Below is a small trained network, with its code and all its weights. Each question gives an input and a target symbol and asks what happens when units are switched off, that is, made to give their printed mean instead of their output.

import numpy as np


def w(rows, s, z=0):
    codes = np.array(rows[::2]) - 128.0
    scale = np.full(codes.shape[1], s)
    scale[-1] = z or s
    return codes * scale


def norm(h):
    return h / np.sqrt((h * h).mean(-1, keepdims=True) + 1e-5)


def f(y):
    return y / 2 * (1 + np.tanh(0.7978845608 * (y + 0.044715 * y**3)))


def softmax(a):
    e = np.exp(a - a.max(-1, keepdims=True))
    return e / e.sum(-1, keepdims=True)


def log_softmax(a):
    a = a - a.max(-1, keepdims=True)
    return a - np.log(np.exp(a).sum(-1, keepdims=True))


def net(x, mask):
    ids = ['ΓΛΞΩαβδεζηθστψ'.index(c) for c in x.split()]
    T = len(ids)
    res = E[ids] + P[:T]
    u = 0
    for l in range(2):
        r = norm(res)
        for j in range(2):
            rows = slice(2 * j, 2 * j + 2)
            q, k, v = (r @ M[l][rows].T for M in (Q, K, V))
            z = softmax(np.where(np.tri(T) > 0, q @ k.T / 2**0.5, -1e9)) @ v
            o = O[l][rows]
            res = res + np.where(mask[u + j], z, o[:, -1]) @ o[:, :-1]
        u += 2
        y = f(norm(res) @ A[l][:, :-1].T + A[l][:, -1])
        res = res + np.where(mask[u : u + 4], y, B[l][:, -1]) @ B[l][:, :-1]
        u += 4
    return log_softmax(norm(res)[-1] @ U[:, :-1].T + U[:, -1])


Q, K, V, O, A, B = {}, {}, {}, {}, {}, {}
E = w([
[94,132,131,96],'Γ',
[200,137,222,50],'Λ',
[105,150,122,104],'Ξ',
[172,236,148,149],'Ω',
[116,144,56,153],'α',
[77,175,186,205],'β',
[60,145,166,108],'δ',
[55,118,146,148],'ε',
[152,141,122,91],'ζ',
[68,89,145,104],'η',
[206,134,104,238],'θ',
[145,174,129,151],'σ',
[6,193,216,142],'τ',
[174,133,80,107],'ψ',
],0.024)
P = w([
[178,253,195,157],'0',
[145,186,193,141],'1',
[135,158,195,140],'2',
[125,133,189,136],'3',
[99,118,223,143],'4',
[104,90,182,130],'5',
[81,80,230,140],'6',
],0.0042)
Q[0] = w([
[181,185,88,6],'L0H0',
[153,179,71,252],'L0H0',
[37,107,163,64],'L0H1',
[76,210,97,180],'L0H1',
],0.028)
K[0] = w([
[223,112,80,34],'L0H0',
[146,151,81,251],'L0H0',
[50,129,189,88],'L0H1',
[57,200,98,201],'L0H1',
],0.033)
V[0] = w([
[119,126,205,6],'L0H0',
[150,7,174,160],'L0H0',
[191,144,155,124],'L0H1',
[222,88,226,152],'L0H1',
],0.012)
O[0] = w([
[227,166,254,19,210],'L0H0',
[212,11,205,140,2],'L0H0',
[196,216,157,93,166],'L0H1',
[241,168,224,138,123],'L0H1',
],0.0071,0.0054)
A[0] = w([
[193,143,29,72,88],'L0N0',
[114,117,188,237,23],'L0N1',
[108,168,249,188,3],'L0N2',
[145,159,84,143,113],'L0N3',
],0.017,0.0031)
B[0] = w([
[49,213,168,123,193],'L0N0',
[180,241,78,249,199],'L0N1',
[30,138,134,79,253],'L0N2',
[57,43,111,159,174],'L0N3',
],0.014,0.0049)
Q[1] = w([
[178,139,99,42],'L1H0',
[105,254,81,104],'L1H0',
[86,91,191,100],'L1H1',
[191,102,86,48],'L1H1',
],0.026)
K[1] = w([
[180,144,134,58],'L1H0',
[49,200,221,138],'L1H0',
[98,162,251,51],'L1H1',
[169,120,93,64],'L1H1',
],0.027)
V[1] = w([
[36,120,132,106],'L1H0',
[113,46,254,90],'L1H0',
[50,154,119,177],'L1H1',
[189,74,156,74],'L1H1',
],0.011)
O[1] = w([
[86,28,177,82,246],'L1H0',
[3,186,173,102,78],'L1H0',
[155,40,185,133,228],'L1H1',
[105,196,48,144,4],'L1H1',
],0.0075,0.0042)
A[1] = w([
[252,120,115,100,8],'L1N0',
[204,118,129,86,253],'L1N1',
[146,136,137,68,108],'L1N2',
[239,122,76,137,56],'L1N3',
],0.036,0.0043)
B[1] = w([
[243,72,197,100,173],'L1N0',
[10,189,86,192,210],'L1N1',
[198,82,91,109,250],'L1N2',
[226,169,5,162,159],'L1N3',
],0.027,0.012)
U = w([
[21,170,204,99,149],'Γ',
[123,140,141,114,67],'Λ',
[87,90,158,27,69],'Ξ',
[203,123,101,195,106],'Ω',
[121,134,142,118,45],'α',
[181,155,245,115,169],'β',
[74,223,92,93,170],'δ',
[49,100,52,130,174],'ε',
[116,137,143,113,71],'ζ',
[162,60,99,38,75],'η',
[118,131,140,109,46],'θ',
[97,184,182,204,145],'σ',
[141,89,207,159,252],'τ',
[121,147,143,111,112],'ψ',
],0.012,0.0035)

Each question gives the input, a string of symbols that net reads in full, and the target symbol t.
The units are the heads (2 rows each of Q, K, V and O) and the neurons (one row each of A and B). Each row of codes is followed by its name. A weight is (code - 128) times the scale printed after its matrix; where a second scale follows, it is the last column's (O, A, B and U).
mask holds one flag per unit, layer by layer, with each layer's heads first. A switched-off unit (its flag False) gives its mean, the last column of its rows in O or B, instead of its output. The means were averaged over made-up inputs and are rounded, as every weight is.
A unit's drop is (log p(t) with every unit on - log p(t) with that unit switched off) / (log p(t) with every unit on - log p(t) with every unit switched off).
The circuit of an input: a set's keep is (log p(t) with only the set's units on - log p(t) with every unit switched off) / (log p(t) with every unit on - log p(t) with every unit switched off). Starting from all 12 units, units are removed one at a time, each time the one whose removal leaves the highest keep (on an exact tie, the one counted first), for as long as the keep stays at least 0.8.
units of the circuit, in order: the units of the circuit, biggest drop first
most important unit: the unit with the biggest drop
top k neurons: the k neurons with the biggest drops, biggest first
top k neurons in layer l: the k neurons of layer l with the biggest drops, biggest first
heads that matter: for each layer, one digit per head in row order, 1 if its drop is at least 0.15 and else 0, layers parted by /
drop when u is switched off: that unit's drop, to one decimal
input α σ α σ, target ε: units of the circuit, in order : L0H1
input ε η σ ζ θ δ, target Ξ: top 2 neurons : L0N2; L1N1
input τ ζ τ ζ Ξ, target η: top 2 neurons : L1N2; L1N1
input α Λ ψ Ξ Ω, target ε: units of the circuit, in order : L0H0; L0H1
input ζ θ α ζ Ξ σ Γ, target η: heads that matter : 10 / 10
input Ξ β α α β ψ, target Γ: heads that matter : 00 / 00
input τ ζ σ, target Γ: units of the circuit, in order : L1N2; L1N3
input θ σ ζ η, target Ω: heads that matter : 10 / 10
input ζ η ζ τ ζ σ ε, target τ: units of the circuit, in order : L1N1; L0H0; L1N2
input ζ η ζ Λ ζ, target β: heads that matter : 11 / 00
input ψ Λ Γ, target η: heads that matter : 11 / 10
input ζ ζ Ω, target β: top 2 neurons in layer 0 : L0N3; L0N2
input Λ ζ Λ Λ η, target Ξ: heads that matter : 10 / 10
input ζ ψ Ω Ω ζ Ξ, target η: most important unit : L0H0
input σ ζ σ Ω, target β: heads that matter : 11 / 11
input η β β ε η, target Ξ: top 2 neurons in layer 1 : L1N1; L1N0
input ζ ζ σ, target τ: drop when L1N2 is switched off : 0.3
input ψ θ σ Λ ζ, target δ: drop when L0N2 is switched off : 0.5
input σ ζ δ τ σ, target Γ: drop when L0H0 is switched off : 0.6
input ζ ζ ζ σ, target τ: top neuron : L0N1
